Below is a small trained network, with its code and all its weights. Each question gives an input and a class and asks what happens when units are switched off, that is, made to give their printed mean instead of their output.

import numpy as np


def w(rows, s, z=0):
    codes = np.array(rows[::2]) - 128.0
    scale = np.full(codes.shape[1], s)
    scale[-1] = z or s
    return codes * scale


def f(y):
    return np.maximum(y, 0)


def log_softmax(a):
    a = a - a.max(-1, keepdims=True)
    return a - np.log(np.exp(a).sum(-1, keepdims=True))


def net(x, mask):
    res = np.array(x, float).reshape(1, 8) / 4 @ E
    y = f(res @ A[0][:, :-1].T + A[0][:, -1])
    res = res + np.where(mask, y, B[0][:, -1]) @ B[0][:, :-1]
    return log_softmax(res[-1] @ U[:, :-1].T + U[:, -1])


A, B = {}, {}
E = w([
[129,128,129,130,129],'x0',
[125,178,83,119,2],'x1',
[74,182,30,105,190],'x2',
[22,135,174,172,127],'x3',
[143,162,138,156,134],'x4',
[125,121,125,122,127],'x5',
[137,52,51,235,111],'x6',
[118,107,120,109,125],'x7',
],0.0078)
A[0] = w([
[136,94,101,181,87,176],'N0',
[131,168,176,59,131,59],'N1',
[106,161,78,113,116,107],'N2',
[156,147,106,120,146,86],'N3',
[144,153,132,136,127,97],'N4',
[43,131,173,168,138,44],'N5',
[178,142,107,112,124,114],'N6',
[128,157,160,96,94,187],'N7',
[133,153,169,84,149,109],'N8',
[91,163,62,110,167,113],'N9',
[54,156,142,153,76,119],'N10',
[214,128,98,94,134,114],'N11',
[146,84,82,191,124,100],'N12',
[135,163,103,109,23,134],'N13',
[106,141,100,124,147,89],'N14',
[172,75,223,139,52,126],'N15',
[72,132,163,156,141,35],'N16',
[111,130,145,75,104,166],'N17',
[127,157,178,73,140,119],'N18',
[202,125,105,94,137,120],'N19',
[147,80,180,135,254,25],'N20',
[129,90,108,184,149,142],'N21',
[101,110,144,131,130,249],'N22',
],0.013,0.0017)
B[0] = w([
[102,148,117,145,78,206],'N0',
[90,131,139,176,78,198],'N1',
[135,159,121,145,182,185],'N2',
[121,108,142,126,139,155],'N3',
[128,122,119,114,127,139],'N4',
[150,69,178,89,127,210],'N5',
[132,87,145,105,129,167],'N6',
[117,137,102,144,104,181],'N7',
[87,120,129,148,84,182],'N8',
[98,143,135,175,201,217],'N9',
[177,81,147,76,129,201],'N10',
[134,73,186,94,126,194],'N11',
[75,136,145,141,63,213],'N12',
[220,155,75,89,123,234],'N13',
[121,136,142,149,163,166],'N14',
[83,157,115,162,252,238],'N15',
[133,82,154,98,127,182],'N16',
[126,142,118,147,89,171],'N17',
[82,126,120,150,78,193],'N18',
[127,80,180,103,134,185],'N19',
[219,177,51,92,112,254],'N20',
[95,149,140,140,79,200],'N21',
[150,122,135,127,124,169],'N22',
],0.023,0.0087)
U = w([
[52,165,118,179,18,88],'0',
[214,182,50,91,115,250],'1',
[147,32,218,77,144,54],'2',
[70,179,117,186,254,116],'3',
],0.0084,0.0019)

Each question gives the input, the list of numbers given to net, and the class t.
The units are the neurons (one row each of A and B). Each row of codes is followed by its name. A weight is (code - 128) times the scale printed after its matrix; where a second scale follows, it is the last column's (A, B and U).
mask holds one flag per neuron, in row order. A switched-off neuron (its flag False) gives its mean, the last column of its row in B, instead of its output. The means were averaged over made-up inputs and are rounded, as every weight is.
A unit's drop is (log p(t) with every unit on - log p(t) with that unit switched off) / (log p(t) with every unit on - log p(t) with every unit switched off).
The circuit of an input: a set's keep is (log p(t) with only the set's units on - log p(t) with every unit switched off) / (log p(t) with every unit on - log p(t) with every unit switched off). Starting from the 12 units with the biggest drops (on a tie, the unit counted first), units are removed one at a time, each time the one whose removal leaves the highest keep (on an exact tie, the one counted first), for as long as the keep stays at least 0.8.
units of the circuit, in order: the units of the circuit, biggest drop first
most important unit: the unit with the biggest drop
top k neurons: the k neurons with the biggest drops, biggest first
drop when u is switched off: that unit's drop, to one decimal
input [-1,-1,-8,-5,1,-4,-4,0], class 3: units of the circuit, in order	N15
input [7,-8,-8,-1,-8,0,2,5], class 1: top 2 neurons	N20; N9
input [5,-2,-1,-5,0,-4,-4,2], class 2: top 3 neurons	N11; N19; N12
input [2,6,3,4,-5,7,4,-7], class 1: top 2 neurons	N13; N10
input [-8,6,-1,-7,2,7,-4,6], class 2: top 2 neurons	N11; N20
input [-7,5,-6,-1,-1,5,1,1], class 3: top 2 neurons	N15; N20
input [-6,-1,-5,-5,-4,6,5,3], class 0: top 4 neurons	N12; N0; N5; N10
input [4,6,8,3,0,-1,-4,-1], class 3: top 3 neurons	N9; N20; N2
input [1,4,6,-5,5,6,-6,-3], class 0: top 2 neurons	N15; N1
input [7,-5,0,3,5,2,-5,3], class 0: top 2 neurons	N13; N18
input [6,6,7,4,-6,-4,-3,-6], class 3: top 2 neurons	N9; N20
input [-5,2,5,-8,-5,6,8,6], class 0: top 3 neurons	N12; N0; N5
input [2,-5,4,1,0,-3,3,7], class 1: top 2 neurons	N20; N15
input [-4,6,2,-8,5,4,2,-6], class 2: units of the circuit, in order	N11
input [7,0,-8,-7,-1,3,1,1], class 3: top 4 neurons	N15; N5; N10; N16
input [-5,7,-7,6,2,7,0,0], class 1: top 3 neurons	N13; N10; N9
input [-1,4,7,-6,7,7,6,-8], class 3: drop when N1 is switched off	0.2
input [-6,3,4,2,-8,-3,-1,2], class 3: drop when N20 is switched off	1.7
input [6,2,-6,0,-1,6,-2,8], class 3: drop when N15 is switched off	1.0
input [5,0,6,-8,2,8,-7,8], class 2: drop when N6 is switched off	0.2
input [4,-6,-1,-8,-3,-6,5,-2], class 2: most important unit	N11
